Below are the code and all the weights of a small trained network. Each question names an input and a class and asks about switching units off, where a switched-off unit gives its printed mean instead of its output.

import numpy as np


def w(rows, s, z=0):
    codes = np.array(rows[::2]) - 128.0
    scale = np.full(codes.shape[1], s)
    scale[-1] = z or s
    return codes * scale


def norm(h):
    return h / np.sqrt((h * h).mean(-1, keepdims=True) + 1e-5)


def f(y):
    return np.maximum(y, 0)


def log_softmax(a):
    a = a - a.max(-1, keepdims=True)
    return a - np.log(np.exp(a).sum(-1, keepdims=True))


def net(x, mask):
    res = np.array(x, float).reshape(1, 5) / 4 @ E
    u = 0
    for l in range(3):
        y = f(norm(res) @ A[l][:, :-1].T + A[l][:, -1])
        res = res + np.where(mask[u : u + 3], y, B[l][:, -1]) @ B[l][:, :-1]
        u += 3
    return log_softmax(norm(res)[-1] @ U[:, :-1].T + U[:, -1])


A, B = {}, {}
E = w([
[104,161,185,91,91,72,68,227,152,60,157,64],'x0',
[142,77,68,188,188,169,128,190,184,118,253,113],'x1',
[70,66,69,175,52,168,61,129,133,137,135,131],'x2',
[129,208,223,167,21,200,187,110,170,124,186,133],'x3',
[38,119,220,155,170,108,180,165,132,128,155,207],'x4',
],0.0075)
A[0] = w([
[218,254,141,111,209,72,165,125,173,161,132,97,85],'0.n1',
[129,88,82,123,180,188,155,186,188,116,211,90,38],'0.n2',
[108,124,150,43,129,143,98,171,191,112,138,86,2],'0.n3',
],0.0084,0.0035)
B[0] = w([
[134,68,128,193,140,92,96,81,121,162,248,101,253],'0.n1',
[101,229,163,84,70,52,192,70,68,162,2,108,243],'0.n2',
[143,112,131,58,164,211,79,75,206,226,161,219,181],'0.n3',
],0.009,0.006)
A[1] = w([
[123,39,80,84,224,61,125,216,6,85,124,88,3],'1.n1',
[69,98,212,151,138,75,186,146,138,47,98,146,17],'1.n2',
[93,92,154,150,199,106,226,215,184,64,114,254,53],'1.n3',
],0.0069,0.0035)
B[1] = w([
[75,225,138,91,183,156,142,142,63,5,233,201,252],'1.n1',
[183,145,34,135,109,37,121,99,234,47,137,122,228],'1.n2',
[254,85,69,130,91,151,60,68,250,115,103,47,229],'1.n3',
],0.0079,0.0033)
A[2] = w([
[88,151,216,18,135,119,69,253,175,140,163,136,5],'2.n1',
[28,97,83,197,52,140,61,162,91,139,108,120,33],'2.n2',
[149,120,186,102,134,145,110,143,96,69,50,163,51],'2.n3',
],0.0074,0.0017)
B[2] = w([
[177,143,151,180,166,230,169,105,78,251,83,182,254],'2.n1',
[119,99,176,134,224,32,126,174,109,131,253,103,226],'2.n2',
[135,218,122,110,94,101,170,63,90,71,132,107,156],'2.n3',
],0.011,0.0045)
U = w([
[91,64,210,182,191,41,117,129,85,149,241,98,175],'0',
[166,88,133,160,196,182,143,73,122,215,79,203,176],'1',
[101,195,207,86,86,2,180,84,57,110,47,68,117],'2',
[207,94,97,118,106,74,48,77,214,72,139,72,223],'3',
[93,168,186,115,129,173,169,106,70,65,184,162,239],'4',
[100,141,116,170,129,136,152,201,127,93,36,94,6],'5',
[67,4,113,149,65,205,124,200,124,34,99,46,2],'6',
],0.0085,0.0047)

Each question gives the input, the list of numbers given to net, and the class t.
The units are the neurons (one row each of A and B). Each row of codes is followed by its name. A weight is (code - 128) times the scale printed after its matrix; where a second scale follows, it is the last column's (A, B and U).
mask holds one flag per neuron, layer by layer. A switched-off neuron (its flag False) gives its mean, the last column of its row in B, instead of its output. The means were averaged over made-up inputs and are rounded, as every weight is.
A unit's drop is (log p(t) with every unit on - log p(t) with that unit switched off) / (log p(t) with every unit on - log p(t) with every unit switched off).
The circuit of an input: a set's keep is (log p(t) with only the set's units on - log p(t) with every unit switched off) / (log p(t) with every unit on - log p(t) with every unit switched off). Starting from all 9 units, units are removed one at a time, each time the one whose removal leaves the highest keep (on an exact tie, the one counted first), for as long as the keep stays at least 0.8.
circuit, biggest first: the units of the circuit, biggest drop first
most important unit: the unit with the biggest drop
top k neurons: the k neurons with the biggest drops, biggest first
k most important neurons of layer l: the k neurons of layer l with the biggest drops, biggest first
input [0,-3,1,-5,-1], class 4: circuit, biggest first : [1.n1 0.n2]
input [-5,3,-8,4,3], class 0: most important unit : 0.n1
input [-4,-3,-2,-7,-4], class 4: circuit, biggest first : [1.n1 0.n2 0.n3]
input [0,3,7,-8,0], class 4: top 2 neurons : [1.n1 0.n1]
input [5,5,3,2,7], class 3: circuit, biggest first : [1.n3 0.n1]
input [6,-4,5,5,1], class 1: circuit, biggest first : [2.n1 0.n3]
input [2,3,3,2,5], class 3: top 2 neurons : [1.n2 0.n1]
input [-6,-7,4,-4,5], class 2: top 3 neurons : [0.n1 2.n3 2.n1]
input [-4,2,1,-8,8], class 3: circuit, biggest first : [1.n3 2.n1]
input [8,-3,-1,2,-8], class 1: circuit, biggest first : [2.n1 0.n3 1.n3]
input [5,8,-2,-4,5], class 2: top 2 neurons : [0.n2 1.n2]
input [5,-5,-4,-2,-3], class 1: circuit, biggest first : [0.n2 2.n1]
input [2,3,5,-8,-7], class 4: circuit, biggest first : [1.n1 1.n3]
input [-7,7,8,-1,1], class 0: top neuron : [2.n2]
input [5,0,-4,-4,3], class 1: top 3 neurons : [2.n1 0.n3 2.n2]
input [6,1,2,-6,-1], class 1: circuit, biggest first : [0.n3 2.n1]
input [-5,7,0,-5,1], class 2: circuit, biggest first : [0.n2 2.n1]
input [-3,5,4,-7,7], class 3: top 3 neurons : [1.n3 0.n1 2.n1]
input [-3,-6,-7,7,-3], class 0: top 2 neurons : [0.n1 0.n2]
input [-1,5,-3,1,7], class 3: most important unit : 1.n3
input [-6,1,8,4,-5], class 0: 2 most important neurons of layer 1 : [1.n3 1.n2]
input [-5,-1,8,-2,-6], class 0: top 2 neurons : [2.n2 1.n3]
input [-6,7,3,6,6], class 2: top 3 neurons : [0.n2 2.n1 0.n3]
input [6,4,4,-2,5], class 1: top 2 neurons : [0.n3 2.n1]
input [4,3,7,-8,1], class 4: top 2 neurons : [1.n1 0.n1]
input [-7,4,2,-8,2], class 4: top 3 neurons : [1.n1 0.n3 2.n1]
input [-1,5,-4,5,-5], class 2: circuit, biggest first : [0.n2]
input [3,-2,-7,7,1], class 0: top 2 neurons : [0.n1 0.n2]
input [5,-4,-6,0,7], class 3: top 3 neurons : [1.n2 1.n3 0.n2]
